Here is a tiny trained network, its code and every weight. The questions are about switching its units off for an input and a target symbol, where a switched-off unit gives its printed mean instead of its output.

import numpy as np


def w(rows, s, z=0):
    codes = np.array(rows[::2]) - 128.0
    scale = np.full(codes.shape[1], s)
    scale[-1] = z or s
    return codes * scale


def norm(h):
    return h / np.sqrt((h * h).mean(-1, keepdims=True) + 1e-5)


def f(y):
    return y / 2 * (1 + np.tanh(0.7978845608 * (y + 0.044715 * y**3)))


def softmax(a):
    e = np.exp(a - a.max(-1, keepdims=True))
    return e / e.sum(-1, keepdims=True)


def log_softmax(a):
    a = a - a.max(-1, keepdims=True)
    return a - np.log(np.exp(a).sum(-1, keepdims=True))


def net(x, mask):
    ids = ['δεζηθλμξσφψ'.index(c) for c in x.split()]
    T = len(ids)
    res = E[ids] + P[:T]
    u = 0
    for l in range(3):
        r = norm(res)
        for j in range(3):
            rows = slice(4 * j, 4 * j + 4)
            q, k, v = (r @ M[l][rows].T for M in (Q, K, V))
            z = softmax(np.where(np.tri(T) > 0, q @ k.T / 4**0.5, -1e9)) @ v
            o = O[l][rows]
            res = res + np.where(mask[u + j], z, o[:, -1]) @ o[:, :-1]
        u += 3
        y = f(norm(res) @ A[l][:, :-1].T + A[l][:, -1])
        res = res + np.where(mask[u : u + 4], y, B[l][:, -1]) @ B[l][:, :-1]
        u += 4
    return log_softmax(norm(res)[-1] @ U[:, :-1].T + U[:, -1])


Q, K, V, O, A, B = {}, {}, {}, {}, {}, {}
E = w([
[96,88,132],'δ',
[115,206,184],'ε',
[120,196,163],'ζ',
[133,181,160],'η',
[141,162,145],'θ',
[114,111,151],'λ',
[101,98,128],'μ',
[147,147,136],'ξ',
[142,227,169],'σ',
[243,63,9],'φ',
[123,195,171],'ψ',
],0.014)
P = w([
[187,141,144],'0',
[61,123,124],'1',
[127,164,48],'2',
[39,105,126],'3',
[128,174,33],'4',
[188,33,205],'5',
[73,157,83],'6',
[140,5,218],'7',
],0.014)
Q[0] = w([
[140,180,236],'L0H1',
[150,60,65],'L0H1',
[175,159,149],'L0H1',
[101,120,10],'L0H1',
[213,90,42],'L0H2',
[254,48,220],'L0H2',
[217,160,201],'L0H2',
[170,59,56],'L0H2',
[38,147,131],'L0H3',
[8,162,78],'L0H3',
[25,130,190],'L0H3',
[146,73,178],'L0H3',
],0.0098)
K[0] = w([
[155,201,76],'L0H1',
[50,31,147],'L0H1',
[121,162,166],'L0H1',
[162,66,123],'L0H1',
[59,130,111],'L0H2',
[78,173,2],'L0H2',
[118,129,90],'L0H2',
[120,157,125],'L0H2',
[147,98,201],'L0H3',
[114,79,216],'L0H3',
[129,122,185],'L0H3',
[134,149,126],'L0H3',
],0.015)
V[0] = w([
[124,154,133],'L0H1',
[145,103,128],'L0H1',
[188,135,124],'L0H1',
[110,4,155],'L0H1',
[136,7,254],'L0H2',
[38,120,175],'L0H2',
[154,117,157],'L0H2',
[35,100,73],'L0H2',
[200,174,143],'L0H3',
[114,132,130],'L0H3',
[167,130,101],'L0H3',
[143,149,49],'L0H3',
],0.0082)
O[0] = w([
[86,98,117,155],'L0H1',
[151,138,160,104],'L0H1',
[118,94,152,139],'L0H1',
[146,182,142,2],'L0H1',
[255,134,91,76],'L0H2',
[135,213,114,85],'L0H2',
[164,123,116,146],'L0H2',
[192,136,191,22],'L0H2',
[102,125,152,172],'L0H3',
[139,119,122,131],'L0H3',
[87,133,136,122],'L0H3',
[49,123,184,120],'L0H3',
],0.0069,0.0061)
A[0] = w([
[183,79,249,110],'L0N1',
[145,114,193,124],'L0N2',
[218,135,123,173],'L0N3',
[117,54,2,252],'L0N4',
],0.0098,0.0033)
B[0] = w([
[134,34,207,163],'L0N1',
[123,1,181,135],'L0N2',
[53,175,138,133],'L0N3',
[117,194,181,254],'L0N4',
],0.0087,0.0073)
Q[1] = w([
[168,107,165],'L1H1',
[100,153,179],'L1H1',
[92,167,189],'L1H1',
[64,125,95],'L1H1',
[100,204,226],'L1H2',
[2,134,155],'L1H2',
[242,172,138],'L1H2',
[49,99,138],'L1H2',
[49,99,146],'L1H3',
[152,156,91],'L1H3',
[170,152,230],'L1H3',
[24,35,75],'L1H3',
],0.01)
K[1] = w([
[143,140,74],'L1H1',
[127,111,210],'L1H1',
[151,90,168],'L1H1',
[218,126,148],'L1H1',
[233,111,131],'L1H2',
[124,149,208],'L1H2',
[122,104,57],'L1H2',
[110,164,187],'L1H2',
[160,124,166],'L1H3',
[67,108,114],'L1H3',
[138,246,60],'L1H3',
[194,112,187],'L1H3',
],0.012)
V[1] = w([
[170,147,157],'L1H1',
[150,104,79],'L1H1',
[109,166,68],'L1H1',
[112,29,176],'L1H1',
[116,249,138],'L1H2',
[132,72,132],'L1H2',
[67,137,213],'L1H2',
[138,33,154],'L1H2',
[142,182,138],'L1H3',
[154,81,99],'L1H3',
[87,118,193],'L1H3',
[168,216,139],'L1H3',
],0.011)
O[1] = w([
[150,147,89,108],'L1H1',
[254,191,179,62],'L1H1',
[144,162,211,117],'L1H1',
[107,161,86,151],'L1H1',
[172,57,124,191],'L1H2',
[124,174,125,107],'L1H2',
[100,101,128,254],'L1H2',
[91,181,112,102],'L1H2',
[63,53,136,146],'L1H3',
[163,125,156,58],'L1H3',
[76,165,93,204],'L1H3',
[107,38,118,134],'L1H3',
],0.0075,0.0077)
A[1] = w([
[90,152,105,202],'L1N1',
[131,95,182,180],'L1N2',
[70,136,142,139],'L1N3',
[254,82,126,253],'L1N4',
],0.015,0.0055)
B[1] = w([
[255,77,204,255],'L1N1',
[15,217,113,178],'L1N2',
[248,116,126,230],'L1N3',
[127,58,163,162],'L1N4',
],0.0074)
Q[2] = w([
[105,153,39],'L2H1',
[79,48,177],'L2H1',
[112,97,252],'L2H1',
[86,139,88],'L2H1',
[144,52,191],'L2H2',
[220,150,128],'L2H2',
[80,109,192],'L2H2',
[112,163,109],'L2H2',
[198,120,2],'L2H3',
[252,149,99],'L2H3',
[75,199,185],'L2H3',
[55,164,168],'L2H3',
],0.0093)
K[2] = w([
[71,99,26],'L2H1',
[118,150,232],'L2H1',
[124,138,244],'L2H1',
[117,187,97],'L2H1',
[54,114,171],'L2H2',
[90,109,61],'L2H2',
[126,135,174],'L2H2',
[168,172,141],'L2H2',
[61,154,119],'L2H3',
[115,178,84],'L2H3',
[148,77,136],'L2H3',
[194,110,182],'L2H3',
],0.011)
V[2] = w([
[98,116,222],'L2H1',
[102,199,194],'L2H1',
[100,141,174],'L2H1',
[247,167,120],'L2H1',
[150,128,169],'L2H2',
[91,117,88],'L2H2',
[138,159,162],'L2H2',
[168,180,189],'L2H2',
[146,149,102],'L2H3',
[125,187,100],'L2H3',
[93,101,95],'L2H3',
[122,165,68],'L2H3',
],0.013)
O[2] = w([
[151,1,120,196],'L2H1',
[142,74,101,19],'L2H1',
[135,38,126,129],'L2H1',
[84,177,53,1],'L2H1',
[181,92,137,123],'L2H2',
[91,160,130,169],'L2H2',
[193,78,117,68],'L2H2',
[171,67,108,9],'L2H2',
[94,72,140,95],'L2H3',
[91,117,120,20],'L2H3',
[97,168,133,170],'L2H3',
[67,119,130,61],'L2H3',
],0.0091,0.0032)
A[2] = w([
[252,68,25,192],'L2N1',
[45,141,34,67],'L2N2',
[83,214,44,87],'L2N3',
[64,171,161,253],'L2N4',
],0.012,0.0025)
B[2] = w([
[131,185,14,240],'L2N1',
[71,67,95,197],'L2N2',
[82,2,210,253],'L2N3',
[218,119,66,243],'L2N4',
],0.0099,0.0049)
U = w([
[219,168,8,228],'δ',
[205,84,237,8],'ε',
[44,63,61,24],'ζ',
[70,214,232,104],'η',
[75,136,36,177],'θ',
[197,155,203,108],'λ',
[27,203,126,125],'μ',
[53,42,15,2],'ξ',
[37,111,70,64],'σ',
[192,237,204,127],'φ',
[244,51,105,206],'ψ',
],0.013,0.0063)

Each question gives the input, a string of symbols that net reads in full, and the target symbol t.
The units are the heads (4 rows each of Q, K, V and O) and the neurons (one row each of A and B). Each row of codes is followed by its name. A weight is (code - 128) times the scale printed after its matrix; where a second scale follows, it is the last column's (O, A, B and U).
mask holds one flag per unit, layer by layer, with each layer's heads first. A switched-off unit (its flag False) gives its mean, the last column of its rows in O or B, instead of its output. The means were averaged over made-up inputs and are rounded, as every weight is.
A unit's drop is (log p(t) with every unit on - log p(t) with that unit switched off) / (log p(t) with every unit on - log p(t) with every unit switched off).
The circuit of an input: a set's keep is (log p(t) with only the set's units on - log p(t) with every unit switched off) / (log p(t) with every unit on - log p(t) with every unit switched off). Starting from the 12 units with the biggest drops (on a tie, the unit counted first), units are removed one at a time, each time the one whose removal leaves the highest keep (on an exact tie, the one counted first), for as long as the keep stays at least 0.8.
units of the circuit, in order: the units of the circuit, biggest drop first
k most important neurons: the k neurons with the biggest drops, biggest first
k most important neurons of layer l: the k neurons of layer l with the biggest drops, biggest first
heads that matter: for each layer, one digit per head in row order, 1 if its drop is at least 0.15 and else 0, layers parted by /
input δ ε ζ ζ θ, target ψ: 2 most important neurons => L1N4; L0N3
input ζ δ λ δ, target ψ: 2 most important neurons => L0N4; L1N1
input ε λ λ, target η: units of the circuit, in order => L2H1; L0H1; L0N2
input δ ζ ζ σ σ, target ψ: units of the circuit, in order => L0H2; L1H3
input λ λ η ζ, target φ: 2 most important neurons => L0N4; L0N3
input ζ σ μ ξ ζ δ ξ, target δ: heads that matter => 110 / 100 / 000
input ε η ζ σ σ ζ η, target η: most important neuron => L0N4
input δ δ λ ζ ζ, target ψ: units of the circuit, in order => L0H2; L1H2; L0N4
input δ ε ψ, target ψ: heads that matter => 011 / 111 / 000
input ζ ξ λ ζ ζ, target δ: heads that matter => 110 / 100 / 000
input ζ δ θ, target δ: 4 most important neurons => L1N1; L0N1; L0N4; L2N1
input μ λ δ η η φ, target ε: heads that matter => 010 / 000 / 000
input ζ σ ζ δ θ φ σ, target δ: 3 most important neurons => L0N1; L1N1; L0N4
input λ σ ζ ε, target φ: 4 most important neurons => L0N3; L0N1; L2N4; L2N3
input ζ φ μ θ θ, target δ: 2 most important neurons of layer 0 => L0N1; L0N4
input ζ μ ζ λ, target ψ: 3 most important neurons of layer 0 => L0N4; L0N1; L0N3
input ζ ψ ζ δ σ, target δ: heads that matter => 110 / 101 / 000
input ε ζ ζ λ μ λ μ, target η: 3 most important neurons of layer 0 => L0N3; L0N4; L0N2
input ε σ ξ ξ ψ, target η: 2 most important neurons of layer 0 => L0N4; L0N2
input φ ζ θ μ, target δ: 2 most important neurons => L1N1; L0N4
input λ δ μ ε, target φ: heads that matter => 111 / 000 / 110
input η ψ φ, target ξ: 3 most important neurons => L0N4; L2N3; L1N3
input μ δ ζ σ ψ, target ε: 2 most important neurons => L0N3; L1N4
input σ δ δ ζ σ, target φ: heads that matter => 010 / 000 / 000
input δ ζ η, target ψ: heads that matter => 011 / 101 / 000
input ζ σ ε μ ξ, target δ: 4 most important neurons => L0N1; L1N1; L0N4; L2N1
input ζ φ ζ λ σ δ φ, target δ: 2 most important neurons => L0N1; L0N4
input η ξ φ ε σ, target ξ: 2 most important neurons of layer 1 => L1N1; L1N2
input ζ σ μ ξ, target ψ: 2 most important neurons => L0N1; L0N4
input μ ζ λ, target ε: 2 most important neurons of layer 1 => L1N4; L1N1
